Below are the code and all the weights of a small trained network. Each question names an input and a class and asks about switching units off, where a switched-off unit gives its printed mean instead of its output.

import numpy as np


def w(rows, s, z=0):
    codes = np.array(rows[::2]) - 128.0
    scale = np.full(codes.shape[1], s)
    scale[-1] = z or s
    return codes * scale


def norm(h):
    return h / np.sqrt((h * h).mean(-1, keepdims=True) + 1e-5)


def f(y):
    return np.maximum(y, 0)


def log_softmax(a):
    a = a - a.max(-1, keepdims=True)
    return a - np.log(np.exp(a).sum(-1, keepdims=True))


def net(x, mask):
    res = np.array(x, float).reshape(1, 8) / 4 @ E
    u = 0
    for l in range(3):
        y = f(norm(res) @ A[l][:, :-1].T + A[l][:, -1])
        res = res + np.where(mask[u : u + 11], y, B[l][:, -1]) @ B[l][:, :-1]
        u += 11
    return log_softmax(norm(res)[-1] @ U[:, :-1].T + U[:, -1])


A, B = {}, {}
E = w([
[117,96,195],'x0',
[128,121,120],'x1',
[122,98,94],'x2',
[2,158,118],'x3',
[132,143,152],'x4',
[122,95,88],'x5',
[139,161,67],'x6',
[126,112,108],'x7',
],0.0084)
A[0] = w([
[214,178,107,78],'0.n1',
[197,133,95,115],'0.n2',
[181,107,101,91],'0.n3',
[9,147,140,209],'0.n4',
[129,140,135,138],'0.n5',
[40,183,78,251],'0.n6',
[62,86,144,101],'0.n7',
[181,145,109,85],'0.n8',
[100,221,87,211],'0.n9',
[181,128,86,93],'0.n10',
[183,65,159,81],'0.n11',
],0.015,0.0026)
B[0] = w([
[151,35,181,218],'0.n1',
[152,112,199,209],'0.n2',
[152,115,167,190],'0.n3',
[61,84,176,255],'0.n4',
[134,110,124,138],'0.n5',
[88,78,64,252],'0.n6',
[135,134,202,187],'0.n7',
[143,96,169,183],'0.n8',
[115,72,25,221],'0.n9',
[128,64,175,193],'0.n10',
[120,254,76,209],'0.n11',
],0.02,0.0079)
A[1] = w([
[129,145,109,118],'1.n1',
[71,161,154,9],'1.n2',
[180,168,212,108],'1.n3',
[249,29,149,177],'1.n4',
[164,170,146,90],'1.n5',
[83,149,160,28],'1.n6',
[120,155,107,42],'1.n7',
[115,185,96,29],'1.n8',
[111,147,139,109],'1.n9',
[203,240,210,94],'1.n10',
[73,167,142,99],'1.n11',
],0.014,0.0013)
B[1] = w([
[149,105,123,132],'1.n1',
[119,120,175,153],'1.n2',
[133,131,60,214],'1.n3',
[162,228,181,254],'1.n4',
[167,138,87,156],'1.n5',
[110,121,167,150],'1.n6',
[164,105,148,132],'1.n7',
[154,117,139,139],'1.n8',
[120,135,144,137],'1.n9',
[165,105,3,220],'1.n10',
[137,114,171,154],'1.n11',
],0.025,0.0096)
A[2] = w([
[168,195,150,81],'2.n1',
[152,136,75,190],'2.n2',
[48,151,169,54],'2.n3',
[216,63,131,100],'2.n4',
[159,233,156,126],'2.n5',
[132,251,152,244],'2.n6',
[170,118,125,30],'2.n7',
[151,58,176,231],'2.n8',
[72,154,111,149],'2.n9',
[61,241,96,102],'2.n10',
[104,140,218,29],'2.n11',
],0.012,0.0011)
B[2] = w([
[230,147,71,227],'2.n1',
[113,167,98,216],'2.n2',
[109,126,208,203],'2.n3',
[155,247,206,252],'2.n4',
[200,46,101,242],'2.n5',
[222,40,59,224],'2.n6',
[159,193,142,184],'2.n7',
[113,167,215,246],'2.n8',
[189,92,167,173],'2.n9',
[91,40,144,139],'2.n10',
[91,244,200,219],'2.n11',
],0.013,0.0043)
U = w([
[245,194,118,253],'0',
[26,47,164,200],'1',
[201,191,207,105],'2',
[43,84,55,33],'3',
[183,199,14,41],'4',
[47,153,235,115],'5',
],0.012,0.0028)

Each question gives the input, the list of numbers given to net, and the class t.
The units are the neurons (one row each of A and B). Each row of codes is followed by its name. A weight is (code - 128) times the scale printed after its matrix; where a second scale follows, it is the last column's (A, B and U).
mask holds one flag per neuron, layer by layer. A switched-off neuron (its flag False) gives its mean, the last column of its row in B, instead of its output. The means were averaged over made-up inputs and are rounded, as every weight is.
A unit's drop is (log p(t) with every unit on - log p(t) with that unit switched off) / (log p(t) with every unit on - log p(t) with every unit switched off).
The circuit of an input: a set's keep is (log p(t) with only the set's units on - log p(t) with every unit switched off) / (log p(t) with every unit on - log p(t) with every unit switched off). Starting from the 12 units with the biggest drops (on a tie, the unit counted first), units are removed one at a time, each time the one whose removal leaves the highest keep (on an exact tie, the one counted first), for as long as the keep stays at least 0.8.
circuit, biggest first: the units of the circuit, biggest drop first
unit that matters most: the unit with the biggest drop
k most important neurons: the k neurons with the biggest drops, biggest first
top k neurons in layer l: the k neurons of layer l with the biggest drops, biggest first
drop when u is switched off: that unit's drop, to one decimal
input [2,-7,-3,-2,4,-1,-7,6], class 4: 4 most important neurons	[0.n6, 1.n10, 0.n9, 1.n4]
input [-4,5,-8,1,-3,-2,4,-2], class 3: unit that matters most	0.n9
input [-3,-8,0,-7,-7,-3,5,6], class 2: 2 most important neurons	[0.n1, 0.n10]
input [-5,-7,3,1,-8,-5,5,-1], class 3: circuit, biggest first	[0.n9, 0.n6]
input [5,-5,-2,-6,5,-4,-3,0], class 4: 2 most important neurons	[0.n11, 1.n10]
input [3,-7,8,0,2,2,-5,4], class 4: 4 most important neurons	[0.n6, 0.n9, 0.n11, 0.n7]
input [1,2,8,7,5,4,0,-3], class 5: 4 most important neurons	[0.n4, 1.n10, 0.n7, 1.n3]
input [3,-8,5,-7,6,-2,-1,-7], class 4: 2 most important neurons	[0.n11, 1.n10]
input [4,-8,4,-3,1,7,-8,4], class 4: 2 most important neurons	[0.n6, 1.n10]
input [4,6,3,0,8,6,-3,1], class 4: 2 most important neurons	[0.n6, 0.n9]
input [-4,-7,-4,8,4,-8,5,-7], class 3: top 2 neurons in layer 0	[0.n9, 0.n6]
input [0,4,-1,-1,-7,1,3,2], class 2: top 2 neurons in layer 0	[0.n11, 0.n10]
input [8,-8,6,-8,-1,2,-3,1], class 4: drop when 0.n11 is switched off	0.5
input [6,6,7,-5,-6,-8,-1,0], class 4: unit that matters most	0.n11
input [7,-5,-7,0,7,-6,-3,-6], class 4: drop when 0.n9 is switched off	1.4
input [0,7,-6,6,3,5,5,7], class 3: drop when 0.n6 is switched off	0.2
input [0,-3,-4,1,-5,6,-3,-5], class 1: top 2 neurons in layer 0	[0.n4, 0.n11]
